Here is a tiny trained network, its code and every weight. The questions are about switching its units off for an input and a target symbol, where a switched-off unit gives its printed mean instead of its output.

import numpy as np


def w(rows, s, z=0):
    codes = np.array(rows[::2]) - 128.0
    scale = np.full(codes.shape[1], s)
    scale[-1] = z or s
    return codes * scale


def f(y):
    return y / 2 * (1 + np.tanh(0.7978845608 * (y + 0.044715 * y**3)))


def softmax(a):
    e = np.exp(a - a.max(-1, keepdims=True))
    return e / e.sum(-1, keepdims=True)


def log_softmax(a):
    a = a - a.max(-1, keepdims=True)
    return a - np.log(np.exp(a).sum(-1, keepdims=True))


def net(x, mask):
    ids = ['αβγδζθτφω'.index(c) for c in x.split()]
    T = len(ids)
    res = E[ids] + P[:T]
    u = 0
    for l in range(2):
        r = res
        for j in range(3):
            rows = slice(2 * j, 2 * j + 2)
            q, k, v = (r @ M[l][rows].T for M in (Q, K, V))
            z = softmax(np.where(np.tri(T) > 0, q @ k.T / 2**0.5, -1e9)) @ v
            o = O[l][rows]
            res = res + np.where(mask[u + j], z, o[:, -1]) @ o[:, :-1]
        u += 3
        y = f(res @ A[l][:, :-1].T + A[l][:, -1])
        res = res + np.where(mask[u : u + 4], y, B[l][:, -1]) @ B[l][:, :-1]
        u += 4
    return log_softmax(res[-1] @ U[:, :-1].T + U[:, -1])


Q, K, V, O, A, B = {}, {}, {}, {}, {}, {}
E = w([
[92,136,122,117],'α',
[131,125,151,186],'β',
[214,70,108,142],'γ',
[45,137,122,50],'δ',
[198,175,114,70],'ζ',
[181,189,2,218],'θ',
[86,147,146,105],'τ',
[154,141,165,205],'φ',
[99,16,125,179],'ω',
],0.017)
P = w([
[176,56,132,102],'0',
[156,70,127,59],'1',
[145,92,124,81],'2',
[130,111,133,113],'3',
[120,127,145,139],'4',
[110,139,149,162],'5',
[99,154,154,183],'6',
[90,160,157,198],'7',
[82,165,156,214],'8',
[71,162,154,232],'9',
[59,154,149,249],'10',
[55,147,141,251],'11',
],0.011)
Q[0] = w([
[122,2,94,163],'0.h0',
[81,104,102,191],'0.h0',
[131,140,58,160],'0.h1',
[124,134,124,105],'0.h1',
[139,106,201,72],'0.h2',
[128,129,140,54],'0.h2',
],0.0071)
K[0] = w([
[144,165,106,55],'0.h0',
[40,126,126,254],'0.h0',
[119,129,48,128],'0.h1',
[120,82,169,137],'0.h1',
[147,113,170,129],'0.h2',
[148,88,173,92],'0.h2',
],0.0082)
V[0] = w([
[129,110,131,60],'0.h0',
[190,150,145,126],'0.h0',
[205,155,202,131],'0.h1',
[65,78,131,122],'0.h1',
[160,1,81,137],'0.h2',
[111,104,231,156],'0.h2',
],0.0089)
O[0] = w([
[182,111,203,138,117],'0.h0',
[146,142,53,88,93],'0.h0',
[126,26,92,72,90],'0.h1',
[217,195,254,127,179],'0.h1',
[161,237,195,103,255],'0.h2',
[97,68,180,110,143],'0.h2',
],0.0085,0.0064)
A[0] = w([
[254,130,90,133,62],'0.n0',
[114,126,182,111,104],'0.n1',
[57,105,174,46,1],'0.n2',
[181,134,121,177,75],'0.n3',
],0.0088,0.002)
B[0] = w([
[48,153,192,216,199],'0.n0',
[81,117,166,169,253],'0.n1',
[103,150,17,142,172],'0.n2',
[233,255,116,200,188],'0.n3',
],0.0061,0.0033)
Q[1] = w([
[76,167,153,85],'1.h0',
[135,79,145,135],'1.h0',
[156,145,142,112],'1.h1',
[143,229,2,169],'1.h1',
[160,55,130,131],'1.h2',
[184,91,35,57],'1.h2',
],0.0096)
K[1] = w([
[91,62,192,52],'1.h0',
[245,61,180,63],'1.h0',
[82,191,253,115],'1.h1',
[167,25,218,24],'1.h1',
[96,66,178,56],'1.h2',
[227,128,126,53],'1.h2',
],0.007)
V[1] = w([
[102,154,104,121],'1.h0',
[67,84,184,106],'1.h0',
[197,133,120,55],'1.h1',
[39,86,145,18],'1.h1',
[135,245,130,128],'1.h2',
[238,2,140,206],'1.h2',
],0.0088)
O[1] = w([
[109,173,160,194,116],'1.h0',
[168,3,79,88,117],'1.h0',
[162,145,51,225,106],'1.h1',
[252,127,235,228,32],'1.h1',
[199,104,57,195,254],'1.h2',
[37,234,51,23,121],'1.h2',
],0.0065,0.0091)
A[1] = w([
[55,150,160,171,242],'1.n0',
[43,255,209,122,154],'1.n1',
[58,151,130,154,49],'1.n2',
[100,171,146,206,2],'1.n3',
],0.0086,0.0047)
B[1] = w([
[216,86,109,58,251],'1.n0',
[75,157,193,44,254],'1.n1',
[247,49,190,226,164],'1.n2',
[2,146,117,198,185],'1.n3',
],0.0082,0.0091)
U = w([
[209,87,168,163,140],'α',
[232,77,233,217,102],'β',
[135,130,110,110,194],'γ',
[114,210,254,102,97],'δ',
[62,113,56,80,132],'ζ',
[80,198,123,112,88],'θ',
[187,95,78,136,254],'τ',
[131,127,165,168,60],'φ',
[237,142,139,147,144],'ω',
],0.0095,0.0089)

Each question gives the input, a string of symbols that net reads in full, and the target symbol t.
The units are the heads (2 rows each of Q, K, V and O) and the neurons (one row each of A and B). Each row of codes is followed by its name. A weight is (code - 128) times the scale printed after its matrix; where a second scale follows, it is the last column's (O, A, B and U).
mask holds one flag per unit, layer by layer, with each layer's heads first. A switched-off unit (its flag False) gives its mean, the last column of its rows in O or B, instead of its output. The means were averaged over made-up inputs and are rounded, as every weight is.
A unit's drop is (log p(t) with every unit on - log p(t) with that unit switched off) / (log p(t) with every unit on - log p(t) with every unit switched off).
The circuit of an input: a set's keep is (log p(t) with only the set's units on - log p(t) with every unit switched off) / (log p(t) with every unit on - log p(t) with every unit switched off). Starting from the 12 units with the biggest drops (on a tie, the unit counted first), units are removed one at a time, each time the one whose removal leaves the highest keep (on an exact tie, the one counted first), for as long as the keep stays at least 0.8.
units of the circuit, in order: the units of the circuit, biggest drop first
unit that matters most: the unit with the biggest drop
top k neurons: the k neurons with the biggest drops, biggest first
top k neurons in layer l: the k neurons of layer l with the biggest drops, biggest first
which heads matter: for each layer, one digit per head in row order, 1 if its drop is at least 0.15 and else 0, layers parted by /
input ζ δ β, target β: top 2 neurons	[0.n2; 1.n1]
input ω δ τ, target β: units of the circuit, in order	[0.h2; 1.h2; 1.h1]
input ω ω δ, target δ: top neuron in layer 1	[1.n1]
input ω β φ ζ φ, target τ: which heads matter	011 / 000
input ω δ β ζ δ β ζ β, target τ: top 2 neurons in layer 0	[0.n0; 0.n1]
input ω ω φ, target δ: top 3 neurons in layer 1	[1.n0; 1.n1; 1.n2]
input δ ω ω β, target δ: which heads matter	000 / 000
input β δ ζ ω δ θ τ ζ τ γ, target δ: top 4 neurons	[0.n3; 1.n1; 1.n3; 0.n1]
input ζ ω δ δ, target β: units of the circuit, in order	[1.h1; 1.h2]
input α ζ τ, target τ: units of the circuit, in order	[1.n1; 0.h2; 0.h1]
input ω ω ω δ ζ, target β: which heads matter	001 / 101
input ζ δ ω ω ζ, target δ: top 2 neurons	[1.n1; 0.n0]
input φ ω ω ζ, target δ: top 2 neurons	[0.n0; 1.n1]
input ω ζ δ ζ δ, target τ: which heads matter	001 / 001
input φ ω β, target δ: units of the circuit, in order	[1.h2; 1.n1]
input δ ζ δ ω, target β: unit that matters most	1.h1
input ζ ζ δ γ, target β: top 4 neurons	[0.n0; 1.n1; 0.n3; 1.n0]
input δ δ γ, target β: which heads matter	000 / 001
input φ δ τ ζ ω ω ω φ ω γ ω ω, target δ: top 3 neurons	[1.n1; 1.n2; 0.n2]
input ω δ ζ, target β: unit that matters most	0.h2
input ζ ω β ω φ φ β ζ γ δ τ, target β: top 2 neurons	[0.n2; 1.n1]
input ω ω θ, target θ: units of the circuit, in order	[1.n3; 1.h0; 0.h2]
input τ θ δ ω ω ζ ω γ, target δ: which heads matter	000 / 100
input φ ω ω γ ω ω τ α δ δ, target β: which heads matter	000 / 001
input β β α τ ω ω ω δ β, target β: top 2 neurons	[0.n2; 0.n1]
input ζ ω δ ω, target β: which heads matter	010 / 110
input ω ζ ω θ ζ ω ω, target ζ: top 2 neurons	[0.n2; 0.n3]
